Below is a small trained network, with its code and all its weights. Each question gives an input and a class and asks what happens when units are switched off, that is, made to give their printed mean instead of their output.

import numpy as np


def w(rows, s, z=0):
    codes = np.array(rows[::2]) - 128.0
    scale = np.full(codes.shape[1], s)
    scale[-1] = z or s
    return codes * scale


def f(y):
    return y / 2 * (1 + np.tanh(0.7978845608 * (y + 0.044715 * y**3)))


def log_softmax(a):
    a = a - a.max(-1, keepdims=True)
    return a - np.log(np.exp(a).sum(-1, keepdims=True))


def net(x, mask):
    res = np.array(x, float).reshape(1, 6) / 4 @ E
    y = f(res @ A[0][:, :-1].T + A[0][:, -1])
    res = res + np.where(mask, y, B[0][:, -1]) @ B[0][:, :-1]
    return log_softmax(res[-1] @ U[:, :-1].T + U[:, -1])


A, B = {}, {}
E = w([
[197,36,221,56,103],'x0',
[144,48,2,78,122],'x1',
[127,126,129,130,128],'x2',
[128,129,128,127,129],'x3',
[65,132,150,20,227],'x4',
[12,48,163,160,46],'x5',
],0.0077)
A[0] = w([
[141,76,56,102,121,150],'N0',
[71,66,144,146,90,85],'N1',
[138,46,187,107,103,170],'N2',
[131,145,226,142,147,128],'N3',
[211,42,210,75,133,2],'N4',
[57,91,134,149,105,114],'N5',
[41,190,117,47,201,180],'N6',
[84,106,156,72,201,48],'N7',
[247,177,107,105,175,124],'N8',
[174,50,97,76,111,107],'N9',
[186,143,110,197,91,135],'N10',
[144,172,232,155,121,111],'N11',
[54,154,31,170,151,64],'N12',
[185,81,129,116,136,228],'N13',
[218,115,114,211,42,23],'N14',
],0.013,0.0034)
B[0] = w([
[35,154,77,98,163,199],'N0',
[111,118,128,116,222,197],'N1',
[150,165,166,171,137,215],'N2',
[53,144,99,96,118,208],'N3',
[165,176,152,217,72,236],'N4',
[172,82,207,165,252,191],'N5',
[209,103,122,132,79,241],'N6',
[154,42,112,105,49,196],'N7',
[122,78,167,166,244,244],'N8',
[64,180,84,95,96,201],'N9',
[160,84,130,143,94,197],'N10',
[18,162,44,67,141,222],'N11',
[144,225,146,154,87,209],'N12',
[144,187,122,111,164,192],'N13',
[135,65,112,88,77,222],'N14',
],0.011)
U = w([
[175,216,152,182,109,253],'0',
[162,74,153,129,250,83],'1',
[91,168,66,37,145,54],'2',
[189,24,115,93,73,94],'3',
],0.018,0.005)

Each question gives the input, the list of numbers given to net, and the class t.
The units are the neurons (one row each of A and B). Each row of codes is followed by its name. A weight is (code - 128) times the scale printed after its matrix; where a second scale follows, it is the last column's (A, B and U).
mask holds one flag per neuron, in row order. A switched-off neuron (its flag False) gives its mean, the last column of its row in B, instead of its output. The means were averaged over made-up inputs and are rounded, as every weight is.
A unit's drop is (log p(t) with every unit on - log p(t) with that unit switched off) / (log p(t) with every unit on - log p(t) with every unit switched off).
The circuit of an input: a set's keep is (log p(t) with only the set's units on - log p(t) with every unit switched off) / (log p(t) with every unit on - log p(t) with every unit switched off). Starting from the 12 units with the biggest drops (on a tie, the unit counted first), units are removed one at a time, each time the one whose removal leaves the highest keep (on an exact tie, the one counted first), for as long as the keep stays at least 0.8.
units of the circuit, in order: the units of the circuit, biggest drop first
top k neurons: the k neurons with the biggest drops, biggest first
drop of u: that unit's drop, to one decimal
input [-5,0,2,4,-8,-8], class 1: units of the circuit, in order => N8
input [-1,6,7,6,-8,-5], class 3: top 2 neurons => N14, N10
input [-5,6,2,7,-8,5], class 3: top 2 neurons => N14, N10
input [8,3,8,-4,-7,8], class 0: top 4 neurons => N4, N2, N8, N9
input [-4,-6,-1,3,5,6], class 1: top 2 neurons => N5, N9
input [6,2,8,1,4,6], class 0: top 2 neurons => N4, N8
input [3,7,-6,3,-5,-1], class 2: top 2 neurons => N0, N9
input [-2,0,-5,-8,2,0], class 0: top 4 neurons => N14, N11, N8, N7
input [-6,6,7,-2,-8,4], class 3: top 3 neurons => N14, N10, N4
input [-8,1,6,-7,4,8], class 0: top 2 neurons => N12, N8
input [8,2,6,6,8,0], class 0: top 2 neurons => N4, N2
input [5,-4,-2,0,-7,-1], class 3: top 3 neurons => N14, N12, N10
input [-5,-5,3,-2,8,-4], class 3: units of the circuit, in order => N6, N7
input [-2,5,6,-7,7,-2], class 3: units of the circuit, in order => N6
input [6,3,3,-1,-5,-2], class 0: drop of N4 => 0.4
input [1,-4,-6,7,-5,-7], class 1: drop of N8 => 0.7
input [1,-7,-8,-5,1,6], class 2: drop of N3 => 0.7
